Below is a small trained network, with its code and all its weights. Each question gives an input and a class and asks what happens when units are switched off, that is, made to give their printed mean instead of their output.

import numpy as np


def w(rows, s, z=0):
    codes = np.array(rows[::2]) - 128.0
    scale = np.full(codes.shape[1], s)
    scale[-1] = z or s
    return codes * scale


def norm(h):
    return h / np.sqrt((h * h).mean(-1, keepdims=True) + 1e-5)


def f(y):
    return y / 2 * (1 + np.tanh(0.7978845608 * (y + 0.044715 * y**3)))


def log_softmax(a):
    a = a - a.max(-1, keepdims=True)
    return a - np.log(np.exp(a).sum(-1, keepdims=True))


def net(x, mask):
    res = np.array(x, float).reshape(1, 5) / 4 @ E
    u = 0
    for l in range(3):
        y = f(norm(res) @ A[l][:, :-1].T + A[l][:, -1])
        res = res + np.where(mask[u : u + 6], y, B[l][:, -1]) @ B[l][:, :-1]
        u += 6
    return log_softmax(norm(res)[-1] @ U[:, :-1].T + U[:, -1])


A, B = {}, {}
E = w([
[112,165,108,115,137,80],'x0',
[123,122,112,63,149,246],'x1',
[89,68,144,110,175,107],'x2',
[213,99,96,115,151,87],'x3',
[141,174,108,108,190,140],'x4',
],0.011)
A[0] = w([
[19,64,165,82,175,111,63],'L0N0',
[117,157,114,110,254,180,5],'L0N1',
[83,156,186,233,145,22,107],'L0N2',
[75,181,222,166,61,203,156],'L0N3',
[115,76,168,221,157,114,60],'L0N4',
[234,75,73,66,203,77,28],'L0N5',
],0.0084,0.0032)
B[0] = w([
[99,31,128,158,59,185,182],'L0N0',
[148,211,174,145,113,158,163],'L0N1',
[107,177,192,25,137,113,254],'L0N2',
[130,113,8,168,125,116,231],'L0N3',
[96,88,48,55,125,73,152],'L0N4',
[97,52,126,235,70,154,195],'L0N5',
],0.011,0.0065)
A[1] = w([
[108,102,150,130,83,11,128],'L1N0',
[85,90,161,193,197,159,192],'L1N1',
[200,159,100,61,69,16,60],'L1N2',
[114,33,92,152,126,185,139],'L1N3',
[164,85,198,65,181,194,3],'L1N4',
[49,15,95,154,198,111,156],'L1N5',
],0.011,0.0029)
B[1] = w([
[160,229,177,112,234,77,254],'L1N0',
[184,215,172,127,87,111,171],'L1N1',
[198,100,176,250,99,73,229],'L1N2',
[149,218,112,169,117,124,241],'L1N3',
[151,181,201,153,131,25,145],'L1N4',
[164,152,25,107,81,159,229],'L1N5',
],0.011,0.007)
A[2] = w([
[22,177,108,14,175,127,212],'L2N0',
[114,179,201,166,141,129,41],'L2N1',
[102,54,127,165,255,139,65],'L2N2',
[132,97,24,4,126,112,77],'L2N3',
[66,13,149,91,177,115,3],'L2N4',
[181,92,95,151,48,198,158],'L2N5',
],0.0093,0.0027)
B[2] = w([
[129,168,134,10,134,189,195],'L2N0',
[99,101,181,109,122,121,180],'L2N1',
[145,155,183,117,141,115,109],'L2N2',
[154,155,137,85,175,110,146],'L2N3',
[121,100,86,121,160,138,121],'L2N4',
[127,136,106,149,82,121,255],'L2N5',
],0.012,0.0056)
U = w([
[154,192,226,194,218,39,206],'0',
[112,6,120,133,176,137,2],'1',
[171,160,20,202,40,181,179],'2',
[66,185,129,22,201,147,96],'3',
],0.013,0.0057)

Each question gives the input, the list of numbers given to net, and the class t.
The units are the neurons (one row each of A and B). Each row of codes is followed by its name. A weight is (code - 128) times the scale printed after its matrix; where a second scale follows, it is the last column's (A, B and U).
mask holds one flag per neuron, layer by layer. A switched-off neuron (its flag False) gives its mean, the last column of its row in B, instead of its output. The means were averaged over made-up inputs and are rounded, as every weight is.
A unit's drop is (log p(t) with every unit on - log p(t) with that unit switched off) / (log p(t) with every unit on - log p(t) with every unit switched off).
The circuit of an input: a set's keep is (log p(t) with only the set's units on - log p(t) with every unit switched off) / (log p(t) with every unit on - log p(t) with every unit switched off). Starting from the 12 units with the biggest drops (on a tie, the unit counted first), units are removed one at a time, each time the one whose removal leaves the highest keep (on an exact tie, the one counted first), for as long as the keep stays at least 0.8.
units of the circuit, in order: the units of the circuit, biggest drop first
top k neurons: the k neurons with the biggest drops, biggest first
k most important neurons of layer l: the k neurons of layer l with the biggest drops, biggest first
drop when u is switched off: that unit's drop, to one decimal
input [0,7,2,4,5], class 0: units of the circuit, in order	(L1N4)
input [6,8,4,7,7], class 0: top 2 neurons	(L0N1; L0N3)
input [3,7,-8,1,2], class 3: 3 most important neurons of layer 0	(L0N5; L0N0; L0N3)
input [7,4,3,2,2], class 2: top 3 neurons	(L0N5; L0N2; L1N0)
input [0,8,0,0,-1], class 3: 3 most important neurons of layer 0	(L0N5; L0N0; L0N1)
input [-5,7,7,-3,7], class 0: top 4 neurons	(L1N4; L0N1; L0N2; L1N1)
input [5,5,-3,2,0], class 3: top 4 neurons	(L1N2; L0N0; L0N3; L1N3)
input [-5,-2,8,-3,-4], class 2: top 2 neurons	(L1N5; L0N0)
input [-1,6,-2,3,0], class 0: top 2 neurons	(L1N4; L0N3)
input [-1,-2,7,6,6], class 2: top 2 neurons	(L0N5; L1N5)
input [-1,-2,7,-1,1], class 3: top 3 neurons	(L1N2; L0N4; L0N2)
input [-8,8,-2,4,8], class 0: top 3 neurons	(L1N4; L0N3; L1N5)
input [5,-1,8,1,3], class 2: top 3 neurons	(L1N5; L0N0; L0N5)
input [-4,4,7,0,4], class 0: top 3 neurons	(L0N1; L1N4; L0N3)
input [-3,-8,7,-1,7], class 3: top neuron	(L2N0)
input [-5,2,1,2,5], class 0: top 2 neurons	(L0N3; L0N1)
input [-8,3,7,6,3], class 2: 2 most important neurons of layer 0	(L0N5; L0N2)
input [3,5,-4,-3,4], class 3: top 2 neurons	(L1N2; L0N5)
input [1,-2,4,5,4], class 2: top 2 neurons	(L0N5; L1N5)
input [-1,-8,5,-5,7], class 3: most important neuron of layer 2	(L2N0)
input [8,0,-7,-2,-4], class 0: 2 most important neurons of layer 1	(L1N5; L1N2)
input [3,-4,-3,-7,8], class 3: drop when L2N0 is switched off	0.2
